Below is a small trained network, with its code and all its weights. Each question gives an input and a target symbol and asks what happens when units are switched off, that is, made to give their printed mean instead of their output.

import numpy as np


def w(rows, s, z=0):
    codes = np.array(rows[::2]) - 128.0
    scale = np.full(codes.shape[1], s)
    scale[-1] = z or s
    return codes * scale


def norm(h):
    return h / np.sqrt((h * h).mean(-1, keepdims=True) + 1e-5)


def f(y):
    return np.maximum(y, 0)


def softmax(a):
    e = np.exp(a - a.max(-1, keepdims=True))
    return e / e.sum(-1, keepdims=True)


def log_softmax(a):
    a = a - a.max(-1, keepdims=True)
    return a - np.log(np.exp(a).sum(-1, keepdims=True))


def net(x, mask):
    ids = ['αγδζηθπσφψ'.index(c) for c in x.split()]
    T = len(ids)
    res = E[ids] + P[:T]
    r = norm(res)
    for j in range(2):
        rows = slice(2 * j, 2 * j + 2)
        q, k, v = (r @ M[0][rows].T for M in (Q, K, V))
        z = softmax(np.where(np.tri(T) > 0, q @ k.T / 2**0.5, -1e9)) @ v
        o = O[0][rows]
        res = res + np.where(mask[j], z, o[:, -1]) @ o[:, :-1]
    y = f(norm(res) @ A[0][:, :-1].T + A[0][:, -1])
    res = res + np.where(mask[2:10], y, B[0][:, -1]) @ B[0][:, :-1]
    return log_softmax(norm(res)[-1] @ U[:, :-1].T + U[:, -1])


Q, K, V, O, A, B = {}, {}, {}, {}, {}, {}
E = w([
[220,102,93,131,147,120],'α',
[217,113,91,134,142,114],'γ',
[155,54,141,105,11,20],'δ',
[117,159,123,2,236,145],'ζ',
[202,80,57,194,123,116],'η',
[114,102,251,232,156,106],'θ',
[162,92,90,116,71,221],'π',
[126,204,34,160,96,140],'σ',
[127,198,153,156,98,223],'φ',
[42,120,69,81,134,176],'ψ',
],0.0051)
P = w([
[254,119,120,62,254,119],'0',
[203,90,125,96,211,112],'1',
[164,97,123,119,201,123],'2',
[158,87,132,149,156,109],'3',
[143,85,137,181,106,95],'4',
[157,101,139,198,85,94],'5',
[206,107,160,211,62,78],'6',
],0.0025)
Q[0] = w([
[37,206,202,85,126,76],'h0',
[80,126,91,66,193,229],'h0',
[103,100,87,40,172,148],'h1',
[55,170,255,102,163,58],'h1',
],0.0086)
K[0] = w([
[191,88,133,95,197,68],'h0',
[134,197,109,60,205,155],'h0',
[70,174,86,39,238,136],'h1',
[255,94,156,73,208,111],'h1',
],0.0073)
V[0] = w([
[135,61,77,69,66,114],'h0',
[149,119,187,108,141,28],'h0',
[186,252,56,197,88,70],'h1',
[228,199,218,167,35,172],'h1',
],0.0035)
O[0] = w([
[139,89,82,54,64,98,132],'h0',
[87,120,172,102,163,1,250],'h0',
[66,142,41,99,222,65,159],'h1',
[25,25,142,70,202,205,214],'h1',
],0.0047,0.0011)
A[0] = w([
[174,114,111,178,147,82,255],'n0',
[24,196,204,137,127,197,145],'n1',
[133,95,242,236,208,74,53],'n2',
[18,121,62,131,240,202,134],'n3',
[31,62,116,179,77,158,177],'n4',
[161,91,130,99,183,179,135],'n5',
[83,163,4,3,167,125,127],'n6',
[90,188,59,83,17,165,102],'n7',
],0.0045,0.0029)
B[0] = w([
[72,169,184,113,140,167,255],'n0',
[109,65,69,57,167,197,168],'n1',
[59,123,213,222,146,170,246],'n2',
[61,254,95,39,114,86,172],'n3',
[149,130,127,59,185,130,180],'n4',
[84,105,129,115,75,169,172],'n5',
[78,133,107,231,56,85,174],'n6',
[208,123,168,229,118,79,153],'n7',
],0.0049,0.0048)
U = w([
[181,99,93,102,193,129,2],'α',
[152,124,79,114,194,102,22],'γ',
[85,63,140,33,42,39,214],'δ',
[172,252,193,44,119,119,81],'ζ',
[152,74,37,184,155,101,106],'η',
[49,100,210,210,152,157,189],'θ',
[155,23,79,123,33,242,124],'π',
[34,204,26,173,66,101,251],'σ',
[27,154,86,2,142,221,79],'φ',
[207,188,119,225,8,131,87],'ψ',
],0.0064,0.0016)

Each question gives the input, a string of symbols that net reads in full, and the target symbol t.
The units are the heads (2 rows each of Q, K, V and O) and the neurons (one row each of A and B). Each row of codes is followed by its name. A weight is (code - 128) times the scale printed after its matrix; where a second scale follows, it is the last column's (O, A, B and U).
mask holds one flag per unit, heads first, then neurons. A switched-off unit (its flag False) gives its mean, the last column of its rows in O or B, instead of its output. The means were averaged over made-up inputs and are rounded, as every weight is.
A unit's drop is (log p(t) with every unit on - log p(t) with that unit switched off) / (log p(t) with every unit on - log p(t) with every unit switched off).
The circuit of an input: a set's keep is (log p(t) with only the set's units on - log p(t) with every unit switched off) / (log p(t) with every unit on - log p(t) with every unit switched off). Starting from all 10 units, units are removed one at a time, each time the one whose removal leaves the highest keep (on an exact tie, the one counted first), for as long as the keep stays at least 0.8.
circuit, biggest first: the units of the circuit, biggest drop first
k most important neurons: the k neurons with the biggest drops, biggest first
heads that matter: for each layer, one digit per head in row order, 1 if its drop is at least 0.15 and else 0, layers parted by /
drop when u is switched off: that unit's drop, to one decimal
input δ α ψ, target ψ: heads that matter	01
input θ δ φ α φ η, target φ: heads that matter	01
input γ η δ δ γ, target δ: circuit, biggest first	(h0)
input η α ψ π η, target ψ: heads that matter	01
input π α θ α ψ θ π, target ψ: heads that matter	01
input ψ φ θ δ φ α, target φ: circuit, biggest first	(h1 n3)
input π γ γ ζ φ γ, target φ: heads that matter	01
input φ α σ π, target σ: circuit, biggest first	(h1 n6)
input θ θ δ δ π α γ, target π: circuit, biggest first	(h0 h1)
input φ σ π φ ζ π γ, target π: heads that matter	10
input α α γ π η, target π: heads that matter	10
input θ δ σ δ θ σ η, target σ: heads that matter	01
input α θ α φ π, target φ: 2 most important neurons	(n3 n4)
input ζ ψ α, target ψ: heads that matter	01
input ζ σ η, target σ: circuit, biggest first	(h1 n6 n3)
input δ α η φ α, target φ: drop when n3 is switched off	0.2
input ζ γ π α, target π: drop when h0 is switched off	0.4
input ψ δ ψ γ, target ψ: drop when h1 is switched off	0.8
